Below are the code and all the weights of a small trained network. Each question names an input and a target symbol and asks about switching units off, where a switched-off unit gives its printed mean instead of its output.

import numpy as np


def w(rows, s, z=0):
    codes = np.array(rows[::2]) - 128.0
    scale = np.full(codes.shape[1], s)
    scale[-1] = z or s
    return codes * scale


def norm(h):
    return h / np.sqrt((h * h).mean(-1, keepdims=True) + 1e-5)


def f(y):
    return np.maximum(y, 0)


def softmax(a):
    e = np.exp(a - a.max(-1, keepdims=True))
    return e / e.sum(-1, keepdims=True)


def log_softmax(a):
    a = a - a.max(-1, keepdims=True)
    return a - np.log(np.exp(a).sum(-1, keepdims=True))


def net(x, mask):
    ids = ['αγδεζθξπσφψ'.index(c) for c in x.split()]
    T = len(ids)
    res = E[ids] + P[:T]
    u = 0
    for l in range(3):
        r = norm(res)
        for j in range(3):
            rows = slice(2 * j, 2 * j + 2)
            q, k, v = (r @ M[l][rows].T for M in (Q, K, V))
            z = softmax(np.where(np.tri(T) > 0, q @ k.T / 2**0.5, -1e9)) @ v
            o = O[l][rows]
            res = res + np.where(mask[u + j], z, o[:, -1]) @ o[:, :-1]
        u += 3
        y = f(norm(res) @ A[l][:, :-1].T + A[l][:, -1])
        res = res + np.where(mask[u : u + 4], y, B[l][:, -1]) @ B[l][:, :-1]
        u += 4
    return log_softmax(norm(res)[-1] @ U[:, :-1].T + U[:, -1])


Q, K, V, O, A, B = {}, {}, {}, {}, {}, {}
E = w([
[154,133,106],'α',
[133,107,136],'γ',
[144,158,107],'δ',
[102,158,147],'ε',
[96,174,98],'ζ',
[118,122,112],'θ',
[2,162,134],'ξ',
[153,138,110],'π',
[145,101,31],'σ',
[128,112,174],'φ',
[172,174,101],'ψ',
],0.032)
P = w([
[48,157,151],'0',
[134,194,219],'1',
[145,111,197],'2',
[223,209,223],'3',
[146,114,195],'4',
[136,97,189],'5',
[143,115,195],'6',
[218,149,184],'7',
[230,112,150],'8',
[139,3,110],'9',
[234,134,163],'10',
],0.0064)
Q[0] = w([
[45,19,250],'L0H1',
[158,135,70],'L0H1',
[209,114,179],'L0H2',
[137,236,39],'L0H2',
[190,85,210],'L0H3',
[189,65,190],'L0H3',
],0.017)
K[0] = w([
[251,184,63],'L0H1',
[98,90,202],'L0H1',
[209,107,148],'L0H2',
[123,207,118],'L0H2',
[56,104,190],'L0H3',
[43,112,157],'L0H3',
],0.02)
V[0] = w([
[210,135,85],'L0H1',
[253,190,40],'L0H1',
[76,46,35],'L0H2',
[228,2,226],'L0H2',
[130,158,43],'L0H3',
[239,158,68],'L0H3',
],0.0097)
O[0] = w([
[132,150,159,98],'L0H1',
[198,174,254,119],'L0H1',
[157,225,206,15],'L0H2',
[34,84,194,1],'L0H2',
[155,102,93,161],'L0H3',
[117,120,12,187],'L0H3',
],0.0094,0.0058)
A[0] = w([
[67,244,230,133],'L0N1',
[89,45,167,94],'L0N2',
[106,242,241,108],'L0N3',
[60,107,193,1],'L0N4',
],0.012,0.0043)
B[0] = w([
[176,100,5,242],'L0N1',
[167,162,58,158],'L0N2',
[34,68,108,253],'L0N3',
[88,80,197,145],'L0N4',
],0.015,0.0069)
Q[1] = w([
[23,110,36],'L1H1',
[163,118,50],'L1H1',
[6,154,184],'L1H2',
[90,186,170],'L1H2',
[133,218,94],'L1H3',
[56,179,92],'L1H3',
],0.021)
K[1] = w([
[66,249,7],'L1H1',
[135,86,17],'L1H1',
[211,39,182],'L1H2',
[139,28,123],'L1H2',
[57,106,170],'L1H3',
[133,182,228],'L1H3',
],0.018)
V[1] = w([
[136,147,37],'L1H1',
[224,15,73],'L1H1',
[128,118,116],'L1H2',
[175,37,190],'L1H2',
[159,41,119],'L1H3',
[10,76,124],'L1H3',
],0.012)
O[1] = w([
[2,119,192,247],'L1H1',
[4,80,66,189],'L1H1',
[100,131,125,139],'L1H2',
[240,48,107,39],'L1H2',
[72,163,60,150],'L1H3',
[102,15,52,138],'L1H3',
],0.0082,0.012)
A[1] = w([
[132,84,185,62],'L1N1',
[128,86,248,5],'L1N2',
[148,175,72,28],'L1N3',
[84,138,64,131],'L1N4',
],0.017,0.0011)
B[1] = w([
[86,54,147,140],'L1N1',
[69,17,90,145],'L1N2',
[68,109,5,159],'L1N3',
[120,193,177,255],'L1N4',
],0.016,0.013)
Q[2] = w([
[64,185,189],'L2H1',
[154,206,52],'L2H1',
[73,182,254],'L2H2',
[137,70,190],'L2H2',
[121,232,67],'L2H3',
[31,202,197],'L2H3',
],0.021)
K[2] = w([
[203,200,144],'L2H1',
[136,28,106],'L2H1',
[4,119,122],'L2H2',
[101,103,72],'L2H2',
[186,175,75],'L2H3',
[208,224,170],'L2H3',
],0.025)
V[2] = w([
[84,162,193],'L2H1',
[189,201,92],'L2H1',
[209,143,111],'L2H2',
[135,194,160],'L2H2',
[98,108,58],'L2H3',
[251,175,124],'L2H3',
],0.02)
O[2] = w([
[75,195,145,153],'L2H1',
[248,173,128,128],'L2H1',
[51,102,159,10],'L2H2',
[135,60,95,152],'L2H2',
[118,54,53,210],'L2H3',
[215,169,120,46],'L2H3',
],0.016,0.012)
A[2] = w([
[215,160,56,195],'L2N1',
[111,255,77,49],'L2N2',
[38,172,152,253],'L2N3',
[54,99,155,140],'L2N4',
],0.019,0.0031)
B[2] = w([
[84,39,223,236],'L2N1',
[98,137,2,242],'L2N2',
[231,163,219,252],'L2N3',
[153,180,233,228],'L2N4',
],0.018,0.011)
U = w([
[216,158,161,55],'α',
[62,26,235,203],'γ',
[187,2,125,255],'δ',
[122,239,249,110],'ε',
[83,186,28,41],'ζ',
[114,249,78,174],'θ',
[101,174,202,146],'ξ',
[234,109,168,59],'π',
[93,33,73,52],'σ',
[58,109,190,67],'φ',
[217,104,126,179],'ψ',
],0.014,0.0024)

Each question gives the input, a string of symbols that net reads in full, and the target symbol t.
The units are the heads (2 rows each of Q, K, V and O) and the neurons (one row each of A and B). Each row of codes is followed by its name. A weight is (code - 128) times the scale printed after its matrix; where a second scale follows, it is the last column's (O, A, B and U).
mask holds one flag per unit, layer by layer, with each layer's heads first. A switched-off unit (its flag False) gives its mean, the last column of its rows in O or B, instead of its output. The means were averaged over made-up inputs and are rounded, as every weight is.
A unit's drop is (log p(t) with every unit on - log p(t) with that unit switched off) / (log p(t) with every unit on - log p(t) with every unit switched off).
k most important neurons: the k neurons with the biggest drops, biggest first
k most important neurons of layer l: the k neurons of layer l with the biggest drops, biggest first
which heads matter: for each layer, one digit per head in row order, 1 if its drop is at least 0.15 and else 0, layers parted by /
input δ ζ π φ δ θ φ ε ε ψ π, target δ: which heads matter : 111 / 001 / 111
input φ ε θ δ σ ε γ δ, target γ: which heads matter : 010 / 100 / 101
input δ δ δ, target δ: 4 most important neurons : L0N3, L1N4, L2N1, L1N3
input θ θ ε ε δ α ε σ α, target θ: which heads matter : 111 / 001 / 000
input θ θ δ ε ξ π ζ ε ζ π, target θ: which heads matter : 111 / 001 / 000
input γ ψ π φ δ δ ε ε σ δ α, target γ: 2 most important neurons : L2N2, L0N1
input σ γ ε ε α ε, target σ: 2 most important neurons : L0N3, L0N1
input θ ε γ φ ε π θ δ ε, target θ: 4 most important neurons : L0N1, L0N3, L2N2, L1N2
input α σ π δ, target σ: which heads matter : 100 / 110 / 110
input σ α δ δ σ α ζ ε, target σ: which heads matter : 111 / 001 / 111
input ζ σ σ θ, target ζ: which heads matter : 011 / 111 / 100
input δ π δ σ γ δ α, target δ: which heads matter : 111 / 111 / 101
input ψ ψ σ ζ ε θ ε ψ ξ, target θ: 2 most important neurons : L0N1, L2N2
input δ π θ ξ α, target δ: which heads matter : 111 / 001 / 101
input δ ζ α π π ε α δ δ α ξ, target ζ: 2 most important neurons : L0N1, L1N3
input π ξ θ δ ξ θ ε δ σ θ, target π: which heads matter : 101 / 001 / 101
input ε φ α θ, target ε: which heads matter : 001 / 000 / 000
input ζ γ δ ξ φ ζ φ δ ψ σ α, target ζ: most important neuron : L2N2
input γ δ θ π, target γ: 2 most important neurons : L0N3, L2N2
input θ ψ δ, target θ: 2 most important neurons of layer 2 : L2N3, L2N1
input ζ φ θ θ π, target ζ: 2 most important neurons : L2N2, L0N3
input ε ζ θ ε α, target ε: 2 most important neurons : L0N1, L1N3
